Below is a small trained network, with its code and all its weights. Each question gives an input and a class and asks what happens when units are switched off, that is, made to give their printed mean instead of their output.

import numpy as np


def w(rows, s, z=0):
    codes = np.array(rows[::2]) - 128.0
    scale = np.full(codes.shape[1], s)
    scale[-1] = z or s
    return codes * scale


def f(y):
    return np.maximum(y, 0)


def log_softmax(a):
    a = a - a.max(-1, keepdims=True)
    return a - np.log(np.exp(a).sum(-1, keepdims=True))


def net(x, mask):
    res = np.array(x, float).reshape(1, 4) / 4 @ E
    y = f(res @ A[0][:, :-1].T + A[0][:, -1])
    res = res + np.where(mask, y, B[0][:, -1]) @ B[0][:, :-1]
    return log_softmax(res[-1] @ U[:, :-1].T + U[:, -1])


A, B = {}, {}
E = w([
[114,131,210,92,160,161,159,150],'x0',
[113,115,174,251,201,66,152,103],'x1',
[129,178,63,157,180,177,101,85],'x2',
[212,163,122,123,137,87,96,160],'x3',
],0.015)
A[0] = w([
[148,150,91,10,85,179,100,145,97],'n1',
[136,104,145,96,77,47,143,183,47],'n2',
[117,145,8,158,135,239,140,31,247],'n3',
[142,130,155,92,72,44,171,165,198],'n4',
[163,168,138,22,105,188,122,167,169],'n5',
[186,167,16,171,107,50,87,118,211],'n6',
[152,90,157,91,85,46,124,200,192],'n7',
],0.011,0.0015)
B[0] = w([
[169,92,75,95,138,202,189,166,250],'n1',
[110,118,142,75,104,128,96,69,185],'n2',
[83,126,167,176,106,185,3,126,232],'n3',
[141,113,193,89,105,89,117,131,189],'n4',
[124,165,120,62,188,186,202,148,235],'n5',
[198,155,45,147,103,68,118,145,218],'n6',
[128,128,146,40,153,76,113,116,199],'n7',
],0.018,0.02)
U = w([
[131,95,15,146,15,121,73,115,26],'0',
[73,108,221,226,182,135,254,98,245],'1',
[56,170,133,226,144,171,67,76,1],'2',
[124,72,175,28,85,26,103,64,220],'3',
[202,244,37,212,157,11,127,94,111],'4',
[144,112,40,69,129,240,200,176,106],'5',
],0.0079,0.0024)

Each question gives the input, the list of numbers given to net, and the class t.
The units are the neurons (one row each of A and B). Each row of codes is followed by its name. A weight is (code - 128) times the scale printed after its matrix; where a second scale follows, it is the last column's (A, B and U).
mask holds one flag per neuron, in row order. A switched-off neuron (its flag False) gives its mean, the last column of its row in B, instead of its output. The means were averaged over made-up inputs and are rounded, as every weight is.
A unit's drop is (log p(t) with every unit on - log p(t) with that unit switched off) / (log p(t) with every unit on - log p(t) with every unit switched off).
The circuit of an input: a set's keep is (log p(t) with only the set's units on - log p(t) with every unit switched off) / (log p(t) with every unit on - log p(t) with every unit switched off). Starting from all 7 units, units are removed one at a time, each time the one whose removal leaves the highest keep (on an exact tie, the one counted first), for as long as the keep stays at least 0.8.
units of the circuit, in order: the units of the circuit, biggest drop first
most important unit: the unit with the biggest drop
top k neurons: the k neurons with the biggest drops, biggest first
drop when u is switched off: that unit's drop, to one decimal
input [-4,8,-7,-8], class 3: most important unit -> n5
input [2,0,8,5], class 2: top 3 neurons -> (n3, n1, n7)
input [-6,-2,8,6], class 0: units of the circuit, in order -> (n3, n6)
input [-8,2,-3,-3], class 4: units of the circuit, in order -> (n1, n6)
input [-5,-4,5,6], class 0: top 2 neurons -> (n6, n3)
input [7,8,3,1], class 1: top 2 neurons -> (n6, n3)
input [5,6,1,5], class 1: top 3 neurons -> (n6, n3, n1)
input [-6,4,7,0], class 4: top 3 neurons -> (n6, n1, n2)
input [-8,-3,-4,8], class 3: top 2 neurons -> (n7, n2)
input [-8,-2,-5,-8], class 3: top 2 neurons -> (n6, n1)
input [-3,1,4,0], class 0: top 3 neurons -> (n6, n3, n5)
input [-6,-3,0,2], class 0: top 2 neurons -> (n6, n5)
input [-7,0,5,-3], class 0: top 2 neurons -> (n6, n3)
input [1,-4,-8,4], class 3: top 2 neurons -> (n7, n4)
input [0,-4,8,-5], class 2: units of the circuit, in order -> (n3)
input [-4,2,-1,-8], class 2: drop when n6 is switched off -> 0.0
input [0,7,3,0], class 4: drop when n3 is switched off -> 0.4
input [3,5,-1,1], class 1: drop when n6 is switched off -> 0.8
